Here is a tiny trained network, its code and every weight. The questions are about switching its units off for an input and a class, where a switched-off unit gives its printed mean instead of its output.

import numpy as np


def w(rows, s, z=0):
    codes = np.array(rows[::2]) - 128.0
    scale = np.full(codes.shape[1], s)
    scale[-1] = z or s
    return codes * scale


def f(y):
    return y / 2 * (1 + np.tanh(0.7978845608 * (y + 0.044715 * y**3)))


def log_softmax(a):
    a = a - a.max(-1, keepdims=True)
    return a - np.log(np.exp(a).sum(-1, keepdims=True))


def net(x, mask):
    res = np.array(x, float).reshape(1, 8) / 4 @ E
    y = f(res @ A[0][:, :-1].T + A[0][:, -1])
    res = res + np.where(mask, y, B[0][:, -1]) @ B[0][:, :-1]
    return log_softmax(res[-1] @ U[:, :-1].T + U[:, -1])


A, B = {}, {}
E = w([
[164,94,153,133,162,254,85,26,74],'x0',
[27,112,106,98,170,176,193,143,93],'x1',
[148,64,151,137,107,117,58,160,63],'x2',
[150,173,139,97,166,201,113,137,77],'x3',
[111,120,50,100,201,27,128,181,82],'x4',
[157,186,80,162,184,176,183,155,33],'x5',
[105,19,133,129,195,102,145,111,125],'x6',
[144,120,88,80,123,71,153,107,109],'x7',
],0.0081)
A[0] = w([
[94,123,166,94,213,218,205,73,197,148],'n0',
[128,159,94,89,181,156,111,115,94,95],'n1',
[232,138,108,209,182,105,47,113,40,115],'n2',
[134,159,127,117,187,230,73,61,121,212],'n3',
[179,130,140,207,207,147,189,153,120,83],'n4',
[195,52,127,182,12,159,119,54,104,243],'n5',
[99,182,93,102,98,64,170,180,171,254],'n6',
[63,114,109,229,104,155,153,149,79,87],'n7',
[107,171,170,136,139,121,103,110,149,81],'n8',
[124,119,179,114,26,140,145,94,174,111],'n9',
[187,212,84,131,185,94,156,45,160,138],'n10',
[99,74,67,104,192,20,169,183,107,245],'n11',
],0.011,0.004)
B[0] = w([
[139,101,173,148,174,98,117,99,137,221],'n0',
[141,126,126,112,99,178,99,175,106,168],'n1',
[150,69,193,95,75,36,35,227,83,196],'n2',
[49,87,144,62,126,133,78,92,72,234],'n3',
[128,168,150,176,168,53,198,210,210,167],'n4',
[136,97,160,128,117,76,119,68,119,226],'n5',
[86,103,220,173,123,114,112,175,110,218],'n6',
[29,196,90,134,140,147,153,140,186,159],'n7',
[134,97,76,148,117,158,164,153,115,136],'n8',
[123,124,44,151,83,1,114,91,130,194],'n9',
[106,130,153,157,50,213,135,60,97,177],'n10',
[132,84,196,102,177,147,102,48,131,253],'n11',
],0.012,0.014)
U = w([
[121,174,165,193,124,213,146,139,91,91],'0',
[137,147,73,155,89,142,121,95,123,33],'1',
[211,158,81,122,158,193,150,161,110,3],'2',
[96,147,99,60,141,177,79,188,60,52],'3',
[114,178,104,144,212,154,155,208,152,58],'4',
[156,129,123,130,102,102,87,254,101,134],'5',
[125,35,193,121,221,115,91,55,90,217],'6',
],0.0089,0.0031)

Each question gives the input, the list of numbers given to net, and the class t.
The units are the neurons (one row each of A and B). Each row of codes is followed by its name. A weight is (code - 128) times the scale printed after its matrix; where a second scale follows, it is the last column's (A, B and U).
mask holds one flag per neuron, in row order. A switched-off neuron (its flag False) gives its mean, the last column of its row in B, instead of its output. The means were averaged over made-up inputs and are rounded, as every weight is.
A unit's drop is (log p(t) with every unit on - log p(t) with that unit switched off) / (log p(t) with every unit on - log p(t) with every unit switched off).
The circuit of an input: a set's keep is (log p(t) with only the set's units on - log p(t) with every unit switched off) / (log p(t) with every unit on - log p(t) with every unit switched off). Starting from all 12 units, units are removed one at a time, each time the one whose removal leaves the highest keep (on an exact tie, the one counted first), for as long as the keep stays at least 0.8.
circuit, biggest first: the units of the circuit, biggest drop first
most important unit: the unit with the biggest drop
top k neurons: the k neurons with the biggest drops, biggest first
drop of u: that unit's drop, to one decimal
input [-7,-5,2,-7,-8,0,-2,-3], class 5: top 2 neurons	(n11 n6)
input [-3,4,2,4,-5,5,-4,3], class 0: top 2 neurons	(n2 n9)
input [-3,2,-3,1,-8,-4,-8,-3], class 1: circuit, biggest first	(n9 n11)
input [-8,-8,4,4,-8,-4,-5,4], class 5: top 3 neurons	(n11 n6 n10)
input [-6,-3,-1,6,-4,4,2,2], class 0: most important unit	n2
input [1,8,5,6,-6,4,-1,-1], class 3: top 2 neurons	(n11 n7)
input [-1,8,2,4,-2,-3,-5,3], class 3: circuit, biggest first	(n11 n5)
input [3,0,-8,8,5,-6,-6,1], class 0: circuit, biggest first	(n11 n10)
input [0,-7,0,3,3,-3,0,2], class 5: circuit, biggest first	(n11 n3)
input [5,-1,1,0,6,7,5,-1], class 5: circuit, biggest first	(n2 n4)
input [-3,0,2,4,-4,7,-7,-1], class 5: top 3 neurons	(n11 n2 n4)
input [5,-8,7,-4,-1,7,-5,0], class 5: top 3 neurons	(n2 n11 n0)
input [3,-5,7,4,2,-4,-6,7], class 5: top 3 neurons	(n11 n2 n0)
input [5,-7,5,1,5,-1,-6,8], class 5: circuit, biggest first	(n2)
input [-7,-2,0,-2,-4,-7,-8,0], class 5: top 2 neurons	(n6 n11)
input [-1,-3,3,1,0,0,-3,3], class 5: top 3 neurons	(n11 n3 n0)
input [-2,-7,-5,3,0,5,1,-3], class 5: top 2 neurons	(n2 n11)
input [-7,2,-1,5,6,5,-7,-6], class 0: drop of n6	0.2
input [5,-2,-5,-5,-2,-8,-7,7], class 1: drop of n11	0.3
input [-1,8,-3,-7,-3,4,0,-5], class 4: most important unit	n7
input [-5,4,6,-4,-2,3,0,-8], class 4: drop of n7	0.1
